Here is a tiny trained network, its code and every weight. The questions are about switching its units off for an input and a class, where a switched-off unit gives its printed mean instead of its output.

import numpy as np


def w(rows, s, z=0):
    codes = np.array(rows[::2]) - 128.0
    scale = np.full(codes.shape[1], s)
    scale[-1] = z or s
    return codes * scale


def f(y):
    return np.maximum(y, 0)


def log_softmax(a):
    a = a - a.max(-1, keepdims=True)
    return a - np.log(np.exp(a).sum(-1, keepdims=True))


def net(x, mask):
    res = np.array(x, float).reshape(1, 5) / 4 @ E
    y = f(res @ A[0][:, :-1].T + A[0][:, -1])
    res = res + np.where(mask, y, B[0][:, -1]) @ B[0][:, :-1]
    return log_softmax(res[-1] @ U[:, :-1].T + U[:, -1])


A, B = {}, {}
E = w([
[74,111,116,81,86,203],'x0',
[71,87,108,172,246,105],'x1',
[204,120,117,74,178,147],'x2',
[199,54,146,80,157,100],'x3',
[134,82,39,122,159,83],'x4',
],0.014)
A[0] = w([
[125,215,184,254,156,116,153],'n0',
[230,96,44,213,157,40,180],'n1',
[117,60,54,146,235,161,114],'n2',
[165,168,211,202,113,106,255],'n3',
[72,230,163,167,82,173,229],'n4',
[50,59,99,169,168,73,241],'n5',
[192,58,207,97,125,167,138],'n6',
],0.01,0.0058)
B[0] = w([
[40,168,219,71,205,79,217],'n0',
[218,152,56,142,117,15,254],'n1',
[96,129,4,129,211,202,231],'n2',
[157,168,195,76,200,71,206],'n3',
[21,165,182,137,50,168,243],'n4',
[57,2,56,144,144,96,248],'n5',
[225,83,186,76,169,173,191],'n6',
],0.0094,0.016)
U = w([
[230,57,184,63,135,193,255],'0',
[195,147,95,173,134,28,75],'1',
[50,41,139,199,61,105,114],'2',
[87,80,42,156,233,157,35],'3',
[115,197,97,84,7,214,210],'4',
[61,181,222,145,189,107,43],'5',
],0.012,0.0067)

Each question gives the input, the list of numbers given to net, and the class t.
The units are the neurons (one row each of A and B). Each row of codes is followed by its name. A weight is (code - 128) times the scale printed after its matrix; where a second scale follows, it is the last column's (A, B and U).
mask holds one flag per neuron, in row order. A switched-off neuron (its flag False) gives its mean, the last column of its row in B, instead of its output. The means were averaged over made-up inputs and are rounded, as every weight is.
A unit's drop is (log p(t) with every unit on - log p(t) with that unit switched off) / (log p(t) with every unit on - log p(t) with every unit switched off).
The circuit of an input: a set's keep is (log p(t) with only the set's units on - log p(t) with every unit switched off) / (log p(t) with every unit on - log p(t) with every unit switched off). Starting from all 7 units, units are removed one at a time, each time the one whose removal leaves the highest keep (on an exact tie, the one counted first), for as long as the keep stays at least 0.8.
units of the circuit, in order: the units of the circuit, biggest drop first
top k neurons: the k neurons with the biggest drops, biggest first
drop when u is switched off: that unit's drop, to one decimal
input [4,-8,-2,3,1], class 0: units of the circuit, in order => n6
input [-3,-1,5,-3,0], class 1: units of the circuit, in order => n4, n2
input [1,-8,-8,6,5], class 0: units of the circuit, in order => n4, n1
input [-8,-5,-6,-8,7], class 5: top 2 neurons => n0, n4
input [2,0,8,2,2], class 0: top 2 neurons => n5, n6
input [-7,4,-5,-6,3], class 5: top 2 neurons => n0, n3
input [6,-3,-8,-7,-5], class 5: top 2 neurons => n0, n3
input [-3,1,-4,7,-7], class 0: top 2 neurons => n6, n4
input [7,-3,-8,6,-3], class 4: drop when n4 is switched off => 0.1
input [-2,-1,0,6,5], class 1: drop when n1 is switched off => 1.6
input [-6,1,-2,1,6], class 1: drop when n1 is switched off => 4.7
